Here is a tiny trained network, its code and every weight. The questions are about switching its units off for an input and a target symbol, where a switched-off unit gives its printed mean instead of its output.

import numpy as np


def w(rows, s, z=0):
    codes = np.array(rows[::2]) - 128.0
    scale = np.full(codes.shape[1], s)
    scale[-1] = z or s
    return codes * scale


def norm(h):
    return h / np.sqrt((h * h).mean(-1, keepdims=True) + 1e-5)


def softmax(a):
    e = np.exp(a - a.max(-1, keepdims=True))
    return e / e.sum(-1, keepdims=True)


def log_softmax(a):
    a = a - a.max(-1, keepdims=True)
    return a - np.log(np.exp(a).sum(-1, keepdims=True))


def net(x, mask):
    ids = ['ΓΔΘΠΦΨαβεζηλμξστ'.index(c) for c in x.split()]
    T = len(ids)
    res = E[ids] + P[:T]
    u = 0
    for l in range(2):
        r = norm(res)
        for j in range(3):
            rows = slice(4 * j, 4 * j + 4)
            q, k, v = (r @ M[l][rows].T for M in (Q, K, V))
            z = softmax(np.where(np.tri(T) > 0, q @ k.T / 4**0.5, -1e9)) @ v
            o = O[l][rows]
            res = res + np.where(mask[u + j], z, o[:, -1]) @ o[:, :-1]
        u += 3
    return log_softmax(norm(res)[-1] @ U[:, :-1].T + U[:, -1])


Q, K, V, O = {}, {}, {}, {}
E = w([
[124,110,138],'Γ',
[129,105,112],'Δ',
[144,107,134],'Θ',
[128,106,114],'Π',
[147,106,108],'Φ',
[125,110,137],'Ψ',
[138,116,111],'α',
[130,249,83],'β',
[134,106,113],'ε',
[125,110,137],'ζ',
[119,108,112],'η',
[124,110,137],'λ',
[130,112,114],'μ',
[131,105,111],'ξ',
[138,116,110],'σ',
[134,111,114],'τ',
],0.016)
P = w([
[103,158,93],'0',
[138,40,164],'1',
[107,165,132],'2',
[147,50,172],'3',
[92,175,129],'4',
[117,13,118],'5',
[105,165,127],'6',
[145,33,158],'7',
[105,166,128],'8',
[118,9,120],'9',
[105,166,128],'10',
[115,6,126],'11',
[105,166,129],'12',
[116,1,122],'13',
],0.0085)
Q[0] = w([
[155,149,155],'L0H0',
[121,143,44],'L0H0',
[119,159,109],'L0H0',
[161,131,182],'L0H0',
[132,177,167],'L0H1',
[50,32,156],'L0H1',
[111,62,155],'L0H1',
[87,48,180],'L0H1',
[37,187,169],'L0H2',
[125,164,101],'L0H2',
[205,120,109],'L0H2',
[250,55,97],'L0H2',
],0.016)
K[0] = w([
[149,137,95],'L0H0',
[175,75,164],'L0H0',
[140,79,98],'L0H0',
[134,171,101],'L0H0',
[87,172,179],'L0H1',
[203,18,194],'L0H1',
[211,91,163],'L0H1',
[222,72,205],'L0H1',
[70,190,86],'L0H2',
[98,114,94],'L0H2',
[223,66,147],'L0H2',
[248,47,191],'L0H2',
],0.015)
V[0] = w([
[217,53,164],'L0H0',
[149,76,158],'L0H0',
[167,68,162],'L0H0',
[89,164,110],'L0H0',
[140,50,172],'L0H1',
[151,32,177],'L0H1',
[111,188,99],'L0H1',
[242,75,89],'L0H1',
[149,110,135],'L0H2',
[77,176,106],'L0H2',
[2,248,74],'L0H2',
[47,204,94],'L0H2',
],0.0049)
O[0] = w([
[194,185,229,159],'L0H0',
[152,172,160,147],'L0H0',
[166,180,183,150],'L0H0',
[97,99,80,114],'L0H0',
[28,147,104,200],'L0H1',
[2,153,101,219],'L0H1',
[208,110,136,70],'L0H1',
[69,164,227,207],'L0H1',
[132,112,115,147],'L0H2',
[120,172,168,78],'L0H2',
[106,242,231,2],'L0H2',
[114,196,188,48],'L0H2',
],0.0053,0.0037)
Q[1] = w([
[133,140,129],'L1H0',
[133,53,206],'L1H0',
[72,3,254],'L1H0',
[45,152,130],'L1H0',
[178,128,169],'L1H1',
[129,111,149],'L1H1',
[127,82,161],'L1H1',
[90,170,25],'L1H1',
[61,24,80],'L1H2',
[121,231,42],'L1H2',
[141,167,75],'L1H2',
[168,152,84],'L1H2',
],0.023)
K[1] = w([
[119,149,101],'L1H0',
[139,190,43],'L1H0',
[113,175,25],'L1H0',
[59,97,117],'L1H0',
[152,164,172],'L1H1',
[131,157,124],'L1H1',
[143,183,103],'L1H1',
[111,5,96],'L1H1',
[97,126,45],'L1H2',
[44,130,174],'L1H2',
[71,110,159],'L1H2',
[73,92,172],'L1H2',
],0.029)
V[1] = w([
[208,132,193],'L1H0',
[83,2,144],'L1H0',
[192,63,172],'L1H0',
[238,105,17],'L1H0',
[74,88,51],'L1H1',
[81,108,204],'L1H1',
[119,96,104],'L1H1',
[140,218,99],'L1H1',
[129,62,164],'L1H2',
[154,93,120],'L1H2',
[175,118,107],'L1H2',
[67,106,123],'L1H2',
],0.009)
O[1] = w([
[166,174,91,32],'L1H0',
[95,33,57,160],'L1H0',
[164,112,66,78],'L1H0',
[250,92,157,214],'L1H0',
[150,193,63,254],'L1H1',
[167,129,172,131],'L1H1',
[131,163,117,183],'L1H1',
[112,61,81,42],'L1H1',
[146,152,89,104],'L1H2',
[108,147,112,130],'L1H2',
[99,153,136,130],'L1H2',
[126,87,85,159],'L1H2',
],0.012,0.0044)
U = w([
[85,163,114,59],'Γ',
[104,88,148,18],'Δ',
[115,89,24,254],'Θ',
[90,83,170,64],'Π',
[235,102,100,186],'Φ',
[69,175,118,74],'Ψ',
[162,149,141,97],'α',
[156,252,71,121],'β',
[137,51,181,51],'ε',
[70,171,118,72],'ζ',
[86,111,151,45],'η',
[74,170,116,62],'λ',
[130,145,197,119],'μ',
[114,77,155,42],'ξ',
[170,151,145,95],'σ',
[158,142,195,138],'τ',
],0.018,0.0031)

Each question gives the input, a string of symbols that net reads in full, and the target symbol t.
The units are the heads (4 rows each of Q, K, V and O). Each row of codes is followed by its name. A weight is (code - 128) times the scale printed after its matrix; where a second scale follows, it is the last column's (O and U).
mask holds one flag per head, layer by layer. A switched-off head (its flag False) gives its mean, the last column of its rows in O, instead of its output. The means were averaged over made-up inputs and are rounded, as every weight is.
A unit's drop is (log p(t) with every unit on - log p(t) with that unit switched off) / (log p(t) with every unit on - log p(t) with every unit switched off).
The circuit of an input: a set's keep is (log p(t) with only the set's units on - log p(t) with every unit switched off) / (log p(t) with every unit on - log p(t) with every unit switched off). Starting from all 6 units, units are removed one at a time, each time the one whose removal leaves the highest keep (on an exact tie, the one counted first), for as long as the keep stays at least 0.8.
circuit, biggest first: the units of the circuit, biggest drop first
most important unit: the unit with the biggest drop
heads that matter: for each layer, one digit per head in row order, 1 if its drop is at least 0.15 and else 0, layers parted by /
input Φ η Θ Θ ξ μ β Φ Θ μ, target Φ: circuit, biggest first : L0H2, L1H0, L0H1, L0H0
input Θ ε ε ξ ζ α β ζ, target Θ: most important unit : L0H0
input Θ Φ Θ τ Φ λ Θ ξ Θ σ τ Θ ε, target ε: circuit, biggest first : L0H0, L1H1
input τ Θ β Θ Φ μ, target τ: heads that matter : 111 / 100
input Θ Φ Ψ β ξ μ τ μ, target Θ: circuit, biggest first : L0H2, L0H1, L1H1
input Θ ε τ σ Φ μ τ ξ, target Θ: circuit, biggest first : L0H1, L0H2, L1H1
input β Θ β Θ μ ε Φ α Δ Θ, target β: heads that matter : 011 / 110
input Θ μ Φ Θ ζ Θ Γ Γ, target Θ: heads that matter : 001 / 000
input Θ Δ Θ Γ, target Θ: circuit, biggest first : L0H2, L1H1
input β β Δ μ, target β: circuit, biggest first : L1H0, L0H2, L0H1
input β Ψ λ Θ Θ ε, target β: circuit, biggest first : L1H0, L0H2, L1H1
input τ Φ Φ Θ ζ Θ β Θ Θ λ, target τ: circuit, biggest first : L0H0, L1H0, L0H2, L0H1
input λ ζ Φ μ τ τ ζ Δ Θ Δ τ, target τ: heads that matter : 011 / 010
input Θ λ Δ Φ Π Φ Φ τ Φ η τ, target τ: heads that matter : 111 / 010
input β Θ Θ Θ Ψ Θ Θ Δ, target β: heads that matter : 111 / 110
input Θ ζ τ Ψ, target Θ: most important unit : L0H1
input Φ ζ α Θ Θ μ, target Φ: circuit, biggest first : L1H0, L0H1, L0H2, L0H0
input Φ ε Θ Φ ε τ Π ε ε Π ε η, target Φ: circuit, biggest first : L1H0, L0H2, L0H1, L0H0
input Φ μ μ Θ μ τ Θ Π, target Φ: heads that matter : 111 / 110
input Θ Θ Θ Θ Θ Θ Θ η, target Θ: heads that matter : 011 / 010
input β Θ Θ μ σ λ, target β: most important unit : L1H1
input Θ Θ μ Φ, target Θ: heads that matter : 000 / 000
input Θ ε τ Π, target Θ: heads that matter : 010 / 000
input Φ τ Ψ τ, target Φ: circuit, biggest first : L1H0, L0H2, L0H1
